Here is a tiny trained network, its code and every weight. The questions are about switching its units off for an input and a class, where a switched-off unit gives its printed mean instead of its output.

import numpy as np


def w(rows, s, z=0):
    codes = np.array(rows[::2]) - 128.0
    scale = np.full(codes.shape[1], s)
    scale[-1] = z or s
    return codes * scale


def norm(h):
    return h / np.sqrt((h * h).mean(-1, keepdims=True) + 1e-5)


def f(y):
    return np.maximum(y, 0)


def log_softmax(a):
    a = a - a.max(-1, keepdims=True)
    return a - np.log(np.exp(a).sum(-1, keepdims=True))


def net(x, mask):
    res = np.array(x, float).reshape(1, 4) / 4 @ E
    u = 0
    for l in range(2):
        y = f(norm(res) @ A[l][:, :-1].T + A[l][:, -1])
        res = res + np.where(mask[u : u + 3], y, B[l][:, -1]) @ B[l][:, :-1]
        u += 3
    return log_softmax(norm(res)[-1] @ U[:, :-1].T + U[:, -1])


A, B = {}, {}
E = w([
[202,188,164,253,133,100,94,186,123,7,112],'x0',
[97,145,113,162,150,130,206,152,178,131,200],'x1',
[130,130,119,130,126,138,130,125,129,123,123],'x2',
[121,178,170,80,150,35,221,41,90,107,168],'x3',
],0.003)
A[0] = w([
[68,52,53,84,89,254,49,165,202,248,124,92],'L0N1',
[209,189,178,167,132,47,154,111,70,44,153,4],'L0N2',
[60,114,114,145,168,118,229,101,165,181,192,103],'L0N3',
],0.0031,0.003)
B[0] = w([
[133,175,136,181,185,3,100,81,152,46,118,253],'L0N1',
[72,137,115,138,184,62,54,75,184,149,111,190],'L0N2',
[90,193,161,101,133,189,117,137,153,151,176,197],'L0N3',
],0.0063,0.0049)
A[1] = w([
[113,145,148,237,143,116,136,172,213,95,162,135],'L1N1',
[172,129,112,149,146,117,38,131,135,51,68,255],'L1N2',
[91,125,155,3,118,87,127,60,50,162,109,148],'L1N3',
],0.004,0.00071)
B[1] = w([
[167,39,2,118,125,176,124,178,124,77,124,227],'L1N1',
[95,165,250,72,76,174,193,87,93,239,145,254],'L1N2',
[213,44,50,146,78,138,147,230,67,91,73,191],'L1N3',
],0.0054,0.0065)
U = w([
[130,145,194,98,122,18,98,29,97,154,53,129],'0',
[197,14,45,129,82,167,157,205,87,81,97,240],'1',
[88,160,58,185,205,89,123,113,240,56,195,79],'2',
[78,186,114,23,118,153,231,128,123,176,214,6],'3',
[138,159,236,155,53,255,102,136,110,183,108,70],'4',
],0.0078,0.0023)

Each question gives the input, the list of numbers given to net, and the class t.
The units are the neurons (one row each of A and B). Each row of codes is followed by its name. A weight is (code - 128) times the scale printed after its matrix; where a second scale follows, it is the last column's (A, B and U).
mask holds one flag per neuron, layer by layer. A switched-off neuron (its flag False) gives its mean, the last column of its row in B, instead of its output. The means were averaged over made-up inputs and are rounded, as every weight is.
A unit's drop is (log p(t) with every unit on - log p(t) with that unit switched off) / (log p(t) with every unit on - log p(t) with every unit switched off).
The circuit of an input: a set's keep is (log p(t) with only the set's units on - log p(t) with every unit switched off) / (log p(t) with every unit on - log p(t) with every unit switched off). Starting from all 6 units, units are removed one at a time, each time the one whose removal leaves the highest keep (on an exact tie, the one counted first), for as long as the keep stays at least 0.8.
units of the circuit, in order: the units of the circuit, biggest drop first
most important unit: the unit with the biggest drop
top k neurons: the k neurons with the biggest drops, biggest first
top k neurons in layer l: the k neurons of layer l with the biggest drops, biggest first
drop when u is switched off: that unit's drop, to one decimal
input [-2,0,-5,3], class 1: most important unit => L1N3
input [0,-3,-1,8], class 1: units of the circuit, in order => (L1N3; L0N1)
input [5,3,-6,0], class 1: top 2 neurons in layer 1 => (L1N1; L1N2)
input [-6,1,0,0], class 2: top 2 neurons => (L0N1; L1N2)
input [8,8,-7,-2], class 1: top 2 neurons => (L1N1; L0N1)
input [2,3,3,5], class 2: top 2 neurons => (L1N2; L0N2)
input [-3,-1,-5,-8], class 0: units of the circuit, in order => (L0N1; L1N2)
input [0,-4,-5,4], class 1: top 2 neurons => (L1N3; L0N1)
input [8,-2,-7,-2], class 4: top 3 neurons => (L1N2; L0N1; L1N3)
input [-6,1,5,-1], class 2: top 3 neurons => (L0N1; L1N2; L0N3)
input [0,-4,5,-4], class 0: top 2 neurons => (L0N1; L0N3)
input [0,-6,-8,-4], class 0: top 3 neurons => (L0N1; L0N3; L1N3)
input [8,-5,-3,-7], class 4: top 2 neurons => (L1N2; L1N3)
input [-2,-8,5,7], class 1: units of the circuit, in order => (L1N3)
input [8,-7,2,-4], class 4: top 3 neurons => (L1N2; L0N1; L1N3)
input [0,-1,-5,4], class 1: top 3 neurons => (L1N3; L0N1; L1N2)
input [2,0,1,-7], class 4: top 2 neurons => (L1N2; L1N3)
input [-7,5,0,-5], class 2: drop when L0N1 is switched off => 0.3
input [-7,3,-5,-8], class 2: drop when L0N1 is switched off => 0.2
input [-6,-4,0,-2], class 0: drop when L1N3 is switched off => 0.0
input [0,2,1,-2], class 2: units of the circuit, in order => (L0N1)
